Below are the code and all the weights of a small trained network. Each question names an input and a target symbol and asks about switching units off, where a switched-off unit gives its printed mean instead of its output.

import numpy as np


def w(rows, s, z=0):
    codes = np.array(rows[::2]) - 128.0
    scale = np.full(codes.shape[1], s)
    scale[-1] = z or s
    return codes * scale


def softmax(a):
    e = np.exp(a - a.max(-1, keepdims=True))
    return e / e.sum(-1, keepdims=True)


def log_softmax(a):
    a = a - a.max(-1, keepdims=True)
    return a - np.log(np.exp(a).sum(-1, keepdims=True))


def net(x, mask):
    ids = ['γδεηθλμω'.index(c) for c in x.split()]
    T = len(ids)
    res = E[ids] + P[:T]
    u = 0
    for l in range(2):
        r = res
        for j in range(3):
            rows = slice(4 * j, 4 * j + 4)
            q, k, v = (r @ M[l][rows].T for M in (Q, K, V))
            z = softmax(np.where(np.tri(T) > 0, q @ k.T / 4**0.5, -1e9)) @ v
            o = O[l][rows]
            res = res + np.where(mask[u + j], z, o[:, -1]) @ o[:, :-1]
        u += 3
    return log_softmax(res[-1] @ U[:, :-1].T + U[:, -1])


Q, K, V, O = {}, {}, {}, {}
E = w([
[122,135,144,119],'γ',
[197,170,178,183],'δ',
[63,115,38,136],'ε',
[168,142,182,130],'η',
[250,215,109,85],'θ',
[49,153,135,123],'λ',
[193,124,44,208],'μ',
[43,154,205,79],'ω',
],0.012)
P = w([
[186,187,145,73],'0',
[162,38,204,182],'1',
[184,181,95,170],'2',
[170,104,119,70],'3',
[168,33,161,232],'4',
[159,186,48,142],'5',
[146,91,74,40],'6',
[85,38,148,238],'7',
[134,222,48,153],'8',
[135,99,99,27],'9',
[29,38,140,255],'10',
[153,219,48,149],'11',
[142,107,112,16],'12',
],0.0096)
Q[0] = w([
[152,155,98,103],'0.h1',
[158,154,167,47],'0.h1',
[94,4,129,183],'0.h1',
[98,21,112,154],'0.h1',
[132,59,159,80],'0.h2',
[105,185,156,194],'0.h2',
[108,140,82,53],'0.h2',
[169,168,157,98],'0.h2',
[104,115,111,141],'0.h3',
[84,153,217,125],'0.h3',
[165,118,187,135],'0.h3',
[132,125,102,152],'0.h3',
],0.011)
K[0] = w([
[196,194,157,25],'0.h1',
[81,134,133,51],'0.h1',
[44,50,43,185],'0.h1',
[2,116,52,102],'0.h1',
[193,108,189,205],'0.h2',
[57,158,2,159],'0.h2',
[138,140,148,64],'0.h2',
[190,114,50,105],'0.h2',
[112,98,89,106],'0.h3',
[179,198,104,106],'0.h3',
[109,174,117,146],'0.h3',
[229,97,78,180],'0.h3',
],0.007)
V[0] = w([
[12,160,105,97],'0.h1',
[138,39,60,227],'0.h1',
[115,114,22,87],'0.h1',
[79,68,36,235],'0.h1',
[79,143,187,200],'0.h2',
[240,115,183,67],'0.h2',
[154,106,125,181],'0.h2',
[31,108,159,6],'0.h2',
[186,10,140,131],'0.h3',
[94,154,72,192],'0.h3',
[58,30,206,157],'0.h3',
[119,2,185,144],'0.h3',
],0.0086)
O[0] = w([
[192,30,159,115,5],'0.h1',
[147,177,201,75,118],'0.h1',
[157,141,231,201,104],'0.h1',
[209,168,195,71,72],'0.h1',
[87,188,38,128,104],'0.h2',
[176,83,156,244,191],'0.h2',
[228,168,142,116,141],'0.h2',
[67,89,167,139,17],'0.h2',
[152,146,255,189,125],'0.h3',
[127,164,93,51,135],'0.h3',
[32,82,135,188,30],'0.h3',
[26,138,139,221,66],'0.h3',
],0.0077,0.0024)
Q[1] = w([
[84,245,72,92],'1.h1',
[207,144,79,65],'1.h1',
[105,130,56,87],'1.h1',
[101,152,111,163],'1.h1',
[96,2,173,147],'1.h2',
[148,101,34,98],'1.h2',
[148,57,202,113],'1.h2',
[159,64,163,189],'1.h2',
[87,239,224,87],'1.h3',
[185,58,189,64],'1.h3',
[109,137,79,72],'1.h3',
[124,106,216,164],'1.h3',
],0.0095)
K[1] = w([
[214,130,89,86],'1.h1',
[111,101,93,33],'1.h1',
[134,73,121,87],'1.h1',
[144,121,113,125],'1.h1',
[85,125,189,216],'1.h2',
[166,126,115,171],'1.h2',
[154,136,254,183],'1.h2',
[108,170,167,196],'1.h2',
[111,123,169,127],'1.h3',
[161,182,221,19],'1.h3',
[81,104,83,44],'1.h3',
[133,142,210,198],'1.h3',
],0.012)
V[1] = w([
[72,37,117,113],'1.h1',
[163,140,235,167],'1.h1',
[132,112,167,9],'1.h1',
[199,155,153,162],'1.h1',
[119,77,177,122],'1.h2',
[65,117,155,211],'1.h2',
[84,39,75,80],'1.h2',
[60,209,35,146],'1.h2',
[177,116,95,126],'1.h3',
[81,50,202,106],'1.h3',
[166,187,119,99],'1.h3',
[154,58,157,125],'1.h3',
],0.011)
O[1] = w([
[117,180,62,91,44],'1.h1',
[255,148,171,146,65],'1.h1',
[125,214,78,181,97],'1.h1',
[184,55,135,138,198],'1.h1',
[157,181,137,223,52],'1.h2',
[147,94,160,131,5],'1.h2',
[166,176,101,82,95],'1.h2',
[135,119,199,48,154],'1.h2',
[129,196,122,76,179],'1.h3',
[194,109,133,204,2],'1.h3',
[26,178,149,76,172],'1.h3',
[215,166,113,126,88],'1.h3',
],0.0085,0.0064)
U = w([
[121,38,75,209,81],'γ',
[188,87,154,114,52],'δ',
[119,94,198,255,253],'ε',
[227,68,101,148,136],'η',
[182,160,143,141,197],'θ',
[132,88,169,142,12],'λ',
[165,161,232,150,158],'μ',
[99,145,116,205,94],'ω',
],0.0059)

Each question gives the input, a string of symbols that net reads in full, and the target symbol t.
The units are the heads (4 rows each of Q, K, V and O). Each row of codes is followed by its name. A weight is (code - 128) times the scale printed after its matrix; where a second scale follows, it is the last column's (O and U).
mask holds one flag per head, layer by layer. A switched-off head (its flag False) gives its mean, the last column of its rows in O, instead of its output. The means were averaged over made-up inputs and are rounded, as every weight is.
A unit's drop is (log p(t) with every unit on - log p(t) with that unit switched off) / (log p(t) with every unit on - log p(t) with every unit switched off).
The circuit of an input: a set's keep is (log p(t) with only the set's units on - log p(t) with every unit switched off) / (log p(t) with every unit on - log p(t) with every unit switched off). Starting from all 6 units, units are removed one at a time, each time the one whose removal leaves the highest keep (on an exact tie, the one counted first), for as long as the keep stays at least 0.8.
units of the circuit, in order: the units of the circuit, biggest drop first
unit that matters most: the unit with the biggest drop
which heads matter: for each layer, one digit per head in row order, 1 if its drop is at least 0.15 and else 0, layers parted by /
drop when u is switched off: that unit's drop, to one decimal
input μ ω η μ ω ε θ θ λ, target ε: unit that matters most : 0.h3
input ω θ μ ε θ λ θ θ μ, target η: units of the circuit, in order : [0.h1 1.h3 0.h2 0.h3]
input δ ε θ, target λ: units of the circuit, in order : [0.h1 1.h3 1.h2]
input ε ω ω, target ω: units of the circuit, in order : [1.h1 0.h3]
input λ μ η η η ε γ ε, target ε: which heads matter : 101 / 010
input μ ε γ ε μ ε δ θ ε, target ε: units of the circuit, in order : [0.h3 1.h1 0.h1 1.h2]
input ε δ λ λ μ μ, target ω: units of the circuit, in order : [0.h3 1.h1 0.h2]
input θ λ δ, target γ: which heads matter : 111 / 110
input ω ε η λ λ η, target η: units of the circuit, in order : [1.h3 0.h1 0.h2 1.h2]
input μ θ θ γ ω λ λ η ω ω μ, target μ: which heads matter : 100 / 000
input ε λ μ λ ε η μ ε γ λ ω η, target ω: units of the circuit, in order : [0.h3 1.h1]
input μ γ ε ε ε ε η θ γ μ ε θ, target ε: units of the circuit, in order : [0.h3 1.h1 0.h1]
input θ η ω γ ω θ γ ω μ, target γ: units of the circuit, in order : [0.h3 0.h1 1.h1]
input ω ε μ, target η: units of the circuit, in order : [1.h3 0.h2 0.h1]
input ε δ μ λ ω ω ω ω ω, target ω: units of the circuit, in order : [0.h3 0.h1 1.h1 0.h2]
input δ γ γ, target λ: which heads matter : 100 / 111
input ω δ η, target η: units of the circuit, in order : [1.h3 0.h2 0.h1 1.h2]
input ω ε η ω ε ω η, target γ: units of the circuit, in order : [0.h1 0.h3 1.h3 1.h1]
input θ γ ω λ λ λ ε μ ε δ λ ω, target γ: units of the circuit, in order : [0.h3 0.h1 1.h1]
input ω μ θ μ δ θ γ μ ε, target η: unit that matters most : 0.h1
input μ ω μ, target ε: units of the circuit, in order : [1.h1 0.h3 0.h1]
input ε θ ε λ λ δ ε ω μ, target ω: which heads matter : 101 / 101
input ω ε ω μ η ω θ ω λ, target η: unit that matters most : 1.h3
input η ω ε ε η λ η μ, target μ: which heads matter : 110 / 000
input μ μ ω μ θ θ δ γ λ λ ω η, target ε: which heads matter : 111 / 110
input ω ε γ ω, target γ: which heads matter : 101 / 001
input θ ω ε, target γ: unit that matters most : 0.h3
input θ μ ε ε ε δ, target γ: drop when 1.h3 is switched off : 0.0
input δ ε μ δ λ δ ε η η γ η ω, target λ: drop when 0.h1 is switched off : 1.0
